Below are the code and all the weights of a small trained network. Each question names an input and a class and asks about switching units off, where a switched-off unit gives its printed mean instead of its output.

import numpy as np


def w(rows, s, z=0):
    codes = np.array(rows[::2]) - 128.0
    scale = np.full(codes.shape[1], s)
    scale[-1] = z or s
    return codes * scale


def f(y):
    return np.maximum(y, 0)


def log_softmax(a):
    a = a - a.max(-1, keepdims=True)
    return a - np.log(np.exp(a).sum(-1, keepdims=True))


def net(x, mask):
    res = np.array(x, float).reshape(1, 5) / 4 @ E
    y = f(res @ A[0][:, :-1].T + A[0][:, -1])
    res = res + np.where(mask, y, B[0][:, -1]) @ B[0][:, :-1]
    return log_softmax(res[-1] @ U[:, :-1].T + U[:, -1])


A, B = {}, {}
E = w([
[175,118,136,149,124,128,100],'x0',
[117,55,198,182,219,209,188],'x1',
[156,111,129,130,78,110,164],'x2',
[134,151,136,99,150,104,147],'x3',
[196,56,68,10,115,160,99],'x4',
],0.011)
A[0] = w([
[153,205,62,60,29,73,46,253],'N0',
[110,212,110,223,122,107,92,198],'N1',
[120,71,82,37,120,193,120,124],'N2',
[132,53,74,36,160,132,136,207],'N3',
[2,136,231,183,127,59,52,217],'N4',
[80,159,43,63,105,88,128,101],'N5',
[151,67,139,44,141,113,83,203],'N6',
],0.0091,0.0031)
B[0] = w([
[108,108,92,71,123,104,108,248],'N0',
[141,115,110,135,142,9,132,186],'N1',
[116,149,163,128,132,153,87,183],'N2',
[169,97,158,169,111,241,100,190],'N3',
[143,121,131,116,130,76,154,205],'N4',
[151,129,70,153,112,91,78,184],'N5',
[145,181,116,150,95,137,64,181],'N6',
],0.014,0.017)
U = w([
[106,185,52,98,75,2,137,242],'0',
[98,117,251,184,148,48,207,99],'1',
[84,107,84,53,63,116,8,4],'2',
[197,183,199,116,125,181,108,200],'3',
],0.0082,0.0031)

Each question gives the input, the list of numbers given to net, and the class t.
The units are the neurons (one row each of A and B). Each row of codes is followed by its name. A weight is (code - 128) times the scale printed after its matrix; where a second scale follows, it is the last column's (A, B and U).
mask holds one flag per neuron, in row order. A switched-off neuron (its flag False) gives its mean, the last column of its row in B, instead of its output. The means were averaged over made-up inputs and are rounded, as every weight is.
A unit's drop is (log p(t) with every unit on - log p(t) with that unit switched off) / (log p(t) with every unit on - log p(t) with every unit switched off).
The circuit of an input: a set's keep is (log p(t) with only the set's units on - log p(t) with every unit switched off) / (log p(t) with every unit on - log p(t) with every unit switched off). Starting from all 7 units, units are removed one at a time, each time the one whose removal leaves the highest keep (on an exact tie, the one counted first), for as long as the keep stays at least 0.8.
units of the circuit, in order: the units of the circuit, biggest drop first
top k neurons: the k neurons with the biggest drops, biggest first
drop when u is switched off: that unit's drop, to one decimal
input [-7,2,-3,-5,5], class 3: units of the circuit, in order -> (N0, N3)
input [5,2,0,8,0], class 1: units of the circuit, in order -> (N0)
input [-4,3,-4,-3,0], class 1: top 4 neurons -> (N0, N6, N3, N5)
input [7,5,3,6,-1], class 1: units of the circuit, in order -> (N6, N0)
input [-8,1,5,-3,1], class 3: units of the circuit, in order -> (N0, N1)
input [4,8,-5,5,0], class 1: units of the circuit, in order -> (N3, N0)
input [-1,2,3,4,-2], class 1: units of the circuit, in order -> (N0, N6)
input [1,1,-3,-7,8], class 3: units of the circuit, in order -> (N3, N0)
input [6,1,-3,-2,6], class 3: top 2 neurons -> (N3, N0)
input [-8,8,-3,3,1], class 3: top 2 neurons -> (N1, N4)
input [-1,4,-3,-2,-2], class 1: drop when N0 is switched off -> 0.3
input [5,1,-3,2,-4], class 1: drop when N1 is switched off -> -0.1
input [0,8,-8,-5,7], class 3: drop when N6 is switched off -> 0.0
input [6,-8,7,7,2], class 2: drop when N0 is switched off -> 0.2
